Below are the code and all the weights of a small trained network. Each question names an input and a target symbol and asks about switching units off, where a switched-off unit gives its printed mean instead of its output.

import numpy as np


def w(rows, s, z=0):
    codes = np.array(rows[::2]) - 128.0
    scale = np.full(codes.shape[1], s)
    scale[-1] = z or s
    return codes * scale


def norm(h):
    return h / np.sqrt((h * h).mean(-1, keepdims=True) + 1e-5)


def f(y):
    return np.maximum(y, 0)


def softmax(a):
    e = np.exp(a - a.max(-1, keepdims=True))
    return e / e.sum(-1, keepdims=True)


def log_softmax(a):
    a = a - a.max(-1, keepdims=True)
    return a - np.log(np.exp(a).sum(-1, keepdims=True))


def net(x, mask):
    ids = ['αβγδεθλμξπστφψ'.index(c) for c in x.split()]
    T = len(ids)
    res = E[ids] + P[:T]
    u = 0
    for l in range(3):
        q, k, v = (norm(res) @ M[l].T for M in (Q, K, V))
        z = softmax(np.where(np.tri(T) > 0, q @ k.T / 2**0.5, -1e9)) @ v
        res = res + np.where(mask[u], z, O[l][:, -1]) @ O[l][:, :-1]
        u += 1
        y = f(norm(res) @ A[l][:, :-1].T + A[l][:, -1])
        res = res + np.where(mask[u : u + 4], y, B[l][:, -1]) @ B[l][:, :-1]
        u += 4
    return log_softmax(norm(res)[-1] @ U[:, :-1].T + U[:, -1])


Q, K, V, O, A, B = {}, {}, {}, {}, {}, {}
E = w([
[155,125,131,113,195,190,124,176,150,183,135,160],'α',
[180,151,161,117,141,187,94,137,178,135,102,162],'β',
[165,161,146,98,161,226,159,143,160,184,103,120],'γ',
[177,121,230,142,25,240,180,179,90,87,147,110],'δ',
[136,139,176,174,123,229,152,153,91,132,188,134],'ε',
[92,3,69,79,224,115,6,86,39,80,57,13],'θ',
[197,133,170,60,127,202,123,159,108,162,114,158],'λ',
[240,102,140,76,73,170,76,161,191,88,29,128],'μ',
[148,175,111,67,197,59,211,194,96,118,111,183],'ξ',
[200,173,109,116,142,153,140,116,132,24,170,219],'π',
[181,192,108,126,100,86,96,182,98,135,92,53],'σ',
[152,89,126,221,161,114,193,158,38,167,129,64],'τ',
[248,108,94,220,141,111,158,105,146,108,118,92],'φ',
[132,198,120,193,171,135,127,143,125,47,119,76],'ψ',
],0.018)
P = w([
[158,134,247,145,162,124,112,115,149,139,236,100],'0',
[153,137,170,119,170,124,103,161,167,169,185,93],'1',
[165,143,173,102,172,129,118,141,151,135,161,98],'2',
[136,117,129,129,131,145,83,182,142,146,161,119],'3',
[133,122,132,135,114,146,87,151,139,137,134,138],'4',
[121,118,119,144,120,149,98,146,127,140,126,148],'5',
[135,119,126,140,120,155,101,115,143,145,81,157],'6',
[121,116,107,149,122,160,117,128,124,148,81,166],'7',
[112,116,84,130,128,177,134,135,117,172,66,165],'8',
[110,113,80,141,121,180,137,132,110,162,56,177],'9',
[81,109,89,164,107,176,145,138,81,141,66,215],'10',
],0.014)
Q[0] = w([
[91,151,103,56,112,29,87,3,201,99,235,42],'0.h1',
[252,156,127,128,176,150,140,190,75,102,128,140],'0.h1',
],0.007)
K[0] = w([
[154,167,254,174,112,86,151,193,230,153,228,108],'0.h1',
[137,92,69,160,153,44,60,88,77,60,120,92],'0.h1',
],0.0084)
V[0] = w([
[168,193,166,81,123,114,30,124,1,221,108,79],'0.h1',
[205,170,107,113,125,196,120,100,129,178,197,208],'0.h1',
],0.0055)
O[0] = w([
[152,178,126,135,99,84,18,164,25,133,77,181,253],'0.h1',
[46,143,48,121,30,99,25,6,104,172,128,154,190],'0.h1',
],0.012,0.0046)
A[0] = w([
[149,128,158,163,131,203,150,204,101,119,114,210,97],'0.n1',
[73,63,108,3,70,91,182,105,174,191,205,159,50],'0.n2',
[190,161,90,118,138,150,131,170,158,75,138,196,40],'0.n3',
[134,168,84,33,120,139,129,159,180,104,144,188,255],'0.n4',
],0.0067,0.0013)
B[0] = w([
[118,187,137,131,144,63,149,87,120,200,55,100,254],'0.n1',
[207,172,108,146,73,254,134,32,168,90,104,103,150],'0.n2',
[156,186,148,179,128,133,121,113,120,167,75,94,195],'0.n3',
[168,78,192,181,115,208,217,134,134,213,177,136,207],'0.n4',
],0.0091,0.0075)
Q[1] = w([
[57,106,78,147,58,97,139,112,114,166,74,244],'1.h1',
[113,72,204,17,225,80,98,187,166,1,205,164],'1.h1',
],0.0074)
K[1] = w([
[115,116,23,80,45,127,179,120,116,184,35,161],'1.h1',
[146,136,213,88,112,120,60,128,143,181,254,114],'1.h1',
],0.0078)
V[1] = w([
[180,207,27,198,119,13,136,102,190,115,172,156],'1.h1',
[106,184,101,208,172,144,46,96,144,72,86,2],'1.h1',
],0.0077)
O[1] = w([
[217,147,135,34,122,152,179,104,17,100,119,54,107],'1.h1',
[85,112,109,173,247,196,159,154,88,117,133,216,248],'1.h1',
],0.015,0.0015)
A[1] = w([
[118,114,92,118,55,254,177,35,220,81,255,130,108],'1.n1',
[128,9,108,136,212,146,118,98,69,112,108,116,163],'1.n2',
[235,96,102,87,140,127,213,130,36,122,112,58,5],'1.n3',
[61,130,82,134,244,172,156,209,132,60,94,141,149],'1.n4',
],0.0069,0.0028)
B[1] = w([
[169,123,63,249,132,131,166,103,106,54,91,139,190],'1.n1',
[111,89,60,80,126,53,127,186,128,90,151,79,222],'1.n2',
[84,79,160,100,134,235,53,171,99,124,162,201,238],'1.n3',
[129,151,137,96,93,136,166,133,162,132,130,231,253],'1.n4',
],0.013,0.0051)
Q[2] = w([
[108,64,150,7,80,5,139,47,199,135,165,1],'2.h1',
[75,162,119,183,112,111,106,94,75,205,104,204],'2.h1',
],0.009)
K[2] = w([
[231,191,183,156,66,142,146,142,151,226,236,133],'2.h1',
[131,85,105,110,69,74,113,148,146,136,2,141],'2.h1',
],0.0088)
V[2] = w([
[176,101,129,122,152,127,77,120,160,61,78,128],'2.h1',
[155,251,148,121,123,170,169,109,149,118,105,125],'2.h1',
],0.011)
O[2] = w([
[210,85,151,165,71,143,84,198,131,64,50,176,149],'2.h1',
[157,221,137,96,247,158,168,149,236,59,198,124,1],'2.h1',
],0.014,0.0037)
A[2] = w([
[90,44,105,137,75,76,132,81,254,108,217,161,2],'2.n1',
[231,156,204,113,68,155,223,67,232,233,99,36,135],'2.n2',
[164,105,101,160,181,130,75,78,63,99,81,157,93],'2.n3',
[254,157,133,155,122,125,172,180,49,166,47,91,158],'2.n4',
],0.0084,0.0033)
B[2] = w([
[17,144,99,15,119,218,208,187,126,18,52,42,139],'2.n1',
[151,81,135,111,140,59,173,147,146,120,228,146,245],'2.n2',
[103,58,167,6,128,83,182,141,148,152,94,55,206],'2.n3',
[128,147,91,187,117,102,106,131,115,53,135,31,254],'2.n4',
],0.012,0.0087)
U = w([
[188,122,9,176,73,118,159,42,132,53,125,152,125],'α',
[68,185,94,81,30,125,61,65,116,162,110,237,147],'β',
[26,106,130,141,73,156,185,154,198,127,68,76,144],'γ',
[54,83,94,195,177,44,179,92,56,215,101,9,126],'δ',
[116,138,96,124,199,157,177,168,98,127,100,218,175],'ε',
[141,98,149,77,80,10,215,136,163,158,153,128,217],'θ',
[125,135,126,181,183,143,93,53,125,147,127,113,122],'λ',
[170,203,111,131,160,91,85,132,108,106,60,16,160],'μ',
[156,2,172,246,141,93,64,187,193,136,129,240,55],'ξ',
[116,94,113,133,129,101,127,108,129,122,107,150,40],'π',
[130,62,65,56,53,229,163,142,28,121,165,100,1],'σ',
[49,86,132,211,138,137,130,61,116,130,151,106,136],'τ',
[136,114,189,90,134,117,118,54,149,84,67,150,76],'φ',
[166,57,137,137,180,130,125,29,154,174,92,113,60],'ψ',
],0.0077,0.0042)

Each question gives the input, a string of symbols that net reads in full, and the target symbol t.
The units are the heads (2 rows each of Q, K, V and O) and the neurons (one row each of A and B). Each row of codes is followed by its name. A weight is (code - 128) times the scale printed after its matrix; where a second scale follows, it is the last column's (O, A, B and U).
mask holds one flag per unit, layer by layer, with each layer's heads first. A switched-off unit (its flag False) gives its mean, the last column of its rows in O or B, instead of its output. The means were averaged over made-up inputs and are rounded, as every weight is.
A unit's drop is (log p(t) with every unit on - log p(t) with that unit switched off) / (log p(t) with every unit on - log p(t) with every unit switched off).
The circuit of an input: a set's keep is (log p(t) with only the set's units on - log p(t) with every unit switched off) / (log p(t) with every unit on - log p(t) with every unit switched off). Starting from the 12 units with the biggest drops (on a tie, the unit counted first), units are removed one at a time, each time the one whose removal leaves the highest keep (on an exact tie, the one counted first), for as long as the keep stays at least 0.8.
circuit, biggest first: the units of the circuit, biggest drop first
unit that matters most: the unit with the biggest drop
top k neurons: the k neurons with the biggest drops, biggest first
top k neurons in layer l: the k neurons of layer l with the biggest drops, biggest first
input λ δ λ ψ ψ ξ ξ δ, target θ: unit that matters most : 0.n1
input λ ψ φ γ δ ξ λ λ φ π, target σ: top 4 neurons : [0.n4, 1.n3, 2.n3, 1.n2]
input λ φ φ ξ, target σ: circuit, biggest first : [1.h1, 1.n3]
input λ λ λ λ φ λ σ λ δ π λ, target α: top 2 neurons : [1.n1, 0.n4]
input λ φ ξ γ ξ γ λ γ μ, target ξ: circuit, biggest first : [1.h1, 2.h1]
input λ λ λ λ δ φ λ ξ, target σ: circuit, biggest first : [1.n3, 1.h1]
input δ ξ λ ξ ξ λ δ ξ λ ε, target θ: circuit, biggest first : [1.h1, 2.n2]
input ξ π ξ δ λ ψ μ π, target ε: top 2 neurons : [0.n4, 0.n3]
input λ θ α α, target δ: circuit, biggest first : [0.h1, 2.h1, 0.n1, 2.n4]
input λ δ φ ψ β μ τ λ π, target δ: top 2 neurons : [0.n4, 1.n2]
input ξ θ λ ξ λ ξ β, target μ: circuit, biggest first : [0.h1, 2.n4]
input θ ε γ ψ, target ξ: circuit, biggest first : [0.h1, 1.h1]
input ξ λ ψ γ δ ε ξ δ, target θ: top 2 neurons : [0.n4, 2.n2]
input λ σ λ λ λ ε, target β: circuit, biggest first : [0.h1]
input λ ψ λ π δ, target α: top 2 neurons : [1.n1, 0.n2]
input ψ ξ ψ θ, target σ: top 2 neurons in layer 1 : [1.n2, 1.n4]
input ξ λ ψ λ μ ξ φ λ λ ξ, target θ: top 3 neurons : [0.n4, 2.n2, 0.n1]
input λ ψ λ ψ ξ δ δ τ δ α, target δ: top 3 neurons : [1.n2, 0.n1, 1.n3]
input γ λ ψ ξ γ, target ε: circuit, biggest first : [1.h1, 0.n4]
input λ θ λ, target δ: unit that matters most : 0.h1
input λ ψ σ σ γ δ ξ λ λ φ σ, target σ: top 2 neurons in layer 1 : [1.n3, 1.n2]
input ψ β λ λ λ π ξ, target α: circuit, biggest first : [0.h1, 0.n2]
input δ λ ξ λ φ φ α, target σ: top 2 neurons in layer 1 : [1.n3, 1.n2]
input λ σ ξ φ φ λ ξ λ, target θ: top 3 neurons : [0.n1, 0.n4, 2.n2]
input σ μ ε δ, target ξ: top 2 neurons in layer 2 : [2.n3, 2.n1]
input φ ξ ψ δ ξ, target ε: top 2 neurons : [1.n3, 0.n4]
